Table B holds the same points as the rows below, measured another way and shuffled. Each row below is followed by which row of B it is.
(in the rows, 128 means zero)
B (22 x 24):
[[140 123 140 153 113 108 118  78 123  70 137 163 109 130 106 116 123 117
  119 122  98 135 152 146]
 [152 109 149 154 111 106 113 100 107  64 129 160  94 124 109 105 120 104
  115 114  95 134 157 142]
 [141 126 144 149 143 108 119  95 156 145 140 140 110 120 166 100 109 120
  115 128 141 187  99 161]
 [121  74 127 124 136 127 108 184  93 119 135 121 160 177 116 118  72 195
   37 114  87 121 172 115]
 [105 107 133  90 133 116 115 196 111 175 128  87 133 120 160 120 141 108
  150 140 136 105 124 158]
 [144  83 132 131 135 125 123 230  83 125 104 104 160 171 136 102  74 137
   69 129 105 108 234  99]
 [147  68 132 163 135 105  86 149 135 142 171 143 132 145 136 113 105 161
   63 124  78 199 109 173]
 [129  88 109 134 135 137 122 232  81 155 106 112 171 161 127 112 104 162
   62 132  94  97 176  91]
 [117 109 134 181 142 142 108 103 121 131 157 166 109 119 126  95 123 137
  126 116 133 121  89 131]
 [144  72 128 112 132 132 107 197  83 104 126 114 177 183 120 108  62 187
   53 123  90 117 232 119]
 [137 101 148 131 144 102 108 136 142 138 146 113 112 126 174  91 101 104
  122 131 137 179 122 173]
 [159 106 154 165 145 132 111 169 105 108 135 166  75 100 141  98 137  95
  148 102 128 135 102 119]
 [138  90 136 106 129 126 122 201  89 107 111 116 149 166 119 124  76 180
   58 109  98 116 181 103]
 [139 125 141 114 123 118 127 136 132  96 120 140 121 138 117 162 120 129
  123 116 113 139 149 104]
 [132  92 149 169 125 128  91 144  95 106 163 154  98 122 120  71 109 115
  113 113 119 131 109 148]
 [144 111 148 149 111 104 113  84 113  65 136 165  97 126 105 116 125 108
  122 119  96 134 152 142]
 [132 131 151 155 114  93 117  59 125  70 137 160  90 120 119  97 118  80
  151 124 124 148 162 156]
 [ 68  78 125 112 146 115  97 152 109 209 160  74 141 134 179  81 105 134
  122 150 163 103 118 170]
 [ 77  90 127 127 158 118 104 105 123 188 161  80 150 134 184  66  92 135
  135 154 175 116 119 173]
 [129 133 130 137 103 112 129  72 130  81 128 147 108 129 105 121 124 106
  117 128 114 120 145 143]
 [117  73 125 134 136 130 119 225  80 154 111 104 169 175 140  94  73 156
   52 132 105 102 220 103]
 [138 138 147 150 147 106 121  77 168 147 134 130 105 115 177  89  99  98
  128 131 163 185  95 168]]
Rows of B count from 0, top down.

[128 139 156 107 108 126 123 123 138 146 114 117 104 133 107 105 106 103
 131 112 112 122 142 119 126 180] | 1
[128 136 175 252 124 153 120 132 101 137  88 112 147 120 128 157  99 111
 111 130 137 114 115 151 127 120] | 18
[128 134 190 141 127 138 123 113 118 137 128 117 130 124 133 135 148 128
 134 122 139 111 120 157 119   4] | 7
[122 138 171 151 141 122 121 143 136 135 115 118 139 132  91 120  91  94
 106 115  77 113 123 106 119 129] | 14
[126 132 132  99 112 122 129 113 127 146 115 122 114 136 106 116 104 103
 121 115 112 125 134 129 128 171] | 0
[130 133 174 160 140 157 127 153 116 135  60 119 148 118 135 132  96 128
 121 149 104 130 122 138 128 201] | 21
[123 120 128 131 144 120 126 156 118 141 123 116 151 131 109 130 103 102
  88 123  87 115 121 108 126 116] | 8
[129 136 158 188 122 138 126 135 145 130 155 122 126 138 135 119 159 148
 136 149 159 130 118 134 123 133] | 4
[127 135 143 101 111 122 128 119 133 147 126 118 106 135 106 111 105 102
 126 109 113 126 138 123 127 182] | 15
[126 135 171 246 120 148 123 137 108 142 115 114 135 130 120 154 123 126
 113 130 140 124 112 143 123 105] | 17
[124 135 200 172 123 137 124 103 112 142  99 117 138 118 139 148 146 116
 134 104 110 117 123 169 118  17] | 20
[134 126 118 103 122 105 135 123 122 127 141 136 104 134 153 133 133 130
 148  98 117 130 137 120 124 155] | 13
[134 136 207 179 134 158 121 134 130 140  99 118 149 124 130 133  94 129
 125 151 115 121 130 135 130 177] | 10
[121 138 140 122 118 122 129 125 133 140  95 111 115 128 103 113 101  93
 139 111 110 129 134 126 129 224] | 16
[124 134 162 139 129 136 126  88 113 140 108 125 108 123 149 135 128 130
 151  79 109 115 137 124 124  45] | 12
[126 139 210 163 122 131 123 103 127 136  94 114 136 114 148 139 153 113
 143 102 123 120 130 162 118  39] | 5
[138 129 222 121 141 162 119 117 116 173 138 127 162 140  95 150  68 136
  81 159  98 107 120 142 120 109] | 6
[128 126 117 110 109 124 129 117 116 130 104 131  99 135 104 120 122 106
 123 110 121 137 135 134 132 165] | 19
[122 136 196 160 133 122 120  68 113 157  85 122 125 115 139 153 125 113
 126  83 119 110 128 162 118  25] | 9
[134 134 175 139 141 159 125 145 123 146  87 122 150 124 128 133  91 133
 117 152 102 124 122 132 127 175] | 2
[122 127 170 139 127 135 127  83  94 152 114 129 113 130 134 156 107 121
 128  85  94 109 129 137 118  27] | 3
[129 132 164 123 143 120 123 178 152 137 137 111 145 127 126 101 123 113
 119 135  95 116 141  80 130 158] | 11
